[ -1  13  -3 -14   1 -10   6  39  -3  -1  10   7  -5   1   5  -3 -15  -6
   3] => 15
[ -1  -5  -5 -24  -5  -7   6  -5  -3  24   2   8  -7   1  13  -5 -22  -7
  -9] => 4
[ -1  -5  -2  -8   1  -2  22  -4 -27   6  -1   6  -6   3   7  -2 -11  -7
   7] => 7
[  0  -4   0  -3   3   7  18  -2 -22   4  -2   4  -8   3   7  -1  -4  -5
  12] => 5
[ -1   8  -2 -12   5 -13   8  25  -2 -27   7   7  -6   3  -3  -2 -11  -5
   7] => 11
[ -1  -5  -4 -23   0  -6  18  -8 -25  10   1   7  -4  10   8  -3 -22 -15
  -1] => 2
[  1  -2  -5 -22 -23  -6   6  -6  -2 -28   4   7  -3   1   8  19 -21  -6
  -3] => 11
[ -1  -3  -3 -13  19  -9   8  -7  -3  38   0   7  -5   2   8  -4 -41  -6
  -6] => 7
[  0 -18  -2 -12  -5 -12   9 -31  -3   5   0   6  -6   3   6   1 -17  -4
  -5] => 6
[ -1  10  -1 -10   2 -14   0  25  -3 -11  -1   2  -6   3  -8  -2 -11  -4
  10] => 5
[ -1  -7  -2  -9   4 -13   9 -11  -3   5  -1   6  -7   3   8  -3 -13  -5
  -4] => 15
[  0  -4   3  -1   1 -17 -10  -4  14   1  -2  -6  -8   3 -12  -1  -5   6
  12] => 8
[  0  -4  -2 -16 -14 -11   7 -12  -3   8   0   0   1   1 -10  -3 -17  -4
   2] => 8
[ -1  -5  -5 -14   1 -10  11  -6  -3   5  -1   7  -5   2  18  -3 -16  -5
   2] => 4
[  0  -4   2   4  21 -20  11  -4  -3  40  -3   6  -9   4   6   0   0  -3
   3] => 0
[ -1  -6  -7 -32 -24  -1   2  -8   1  -4   3   8   0   0   8  -5 -28  -8
 -10] => 3
[  7  -4  -9  12  -2 -13  12  -6  -5 -18  -4   5 -11   6   4  11   4  -2
  23] => 8
[ -1   8  -4  -4  21   0   7  24  -1   7   1   7  -4   2   7  -4 -18  -6
  -1] => 12
[  0  -4   0  -4   3 -16  10 -10  -3   9  -7   6  -8   3   6  -1  -6  -3
   7] => 4

[ -3   1  16  11  13  -5   2 -19  10  -2   5  12   6  -1   5   1  -4   6
   0  -4] => 5
[  2  19  15  -3   3   6   6  33   9  -3  11  -6   6  -2   3   5  -7 -13
  -1  -9] => 12
[ -4  20   2  -1   5  -7   2 -34   1  -4   7  -6  -1   3   2  10   7 -10
  -1   3] => 11
[ -3   1   2   0   3   8   3 -25  10   2   7  12   7  -2   2   2  -5  -9
  -1  -5] => 13
[  6  20  15  11  11  -3   2 -15  10  -1   4  -3   7  -1   1   2   9  -5
   6  -3] => 9
[ -3   1  17   0  14  -6   2 -29   1   2   5  -5  -1   4   1   0   7   5
   0  -3] => 0
[ -3   0   1  11   2  10   3 -13   0  -2   6  13  -1   5   1  11  -3  -7
   5  -4] => 0
[ -3   1  15  -1  12  -4   3 -17   0  -2  14  -3  -1  -1   2   2   8  -8
   0   3] => 3
[-3  1  0 -1  2 -4  2 41  0 -2 15 13 -1 -1  5  1 -4 -7  5 -4] => 6
[ -2  20  16   1  14  -5   0 -31  10   2  10  -3   7  -2   4   8  -5   8
   5  -1] => 12
[-3  0 14 -1  1 -4  3 -6  0 -1  4 -1 -1  5  1  2 10  9  0 -4] => 10
[-3  2  3  0  4  8  2 26  1 -4 14 11 -1 -2  2  1 -6 -9  5 -4] => 15
[ -2  20   2   0  13  -4  11 -24   1  -3   3  13  -1  -1   1   0  -4   8
   0  -1] => 5
[-2  1 16 11  3 -4  1 36 10  3  3 -3 -1 -1  1  9 -4  8  0 -2] => 7
[ -3  21  18   1  16  -6   1 -45   2  -4   4  -6   6  -2   4   6  -7 -10
   0  -2] => 11
[ -4   5  20   3  20   6  10 -63   3  -7  13  -8  -2  -3   5  -4 -10 -13
   5  -1] => 2
[ -2   2   4   1   5  -5   0 -41   2  -4  11  11  -1  -2   1  -2  -6  -8
   5  -1] => 6
[ -4   2  14  -1  10  -5  15 -10   9   4   8  13  -1  -1   2   4   8  -9
  -1   0] => 2
[ -3  18   0  -1  10  -4   3 -11   9   4   6  -3  -1   5   1  12  -3  -6
   0  -5] => 6
[ -4  22   3   1   7  -7   2 -46   2  -5   6  -7   5  -2   5   8   4 -12
  -1  -3] => 8
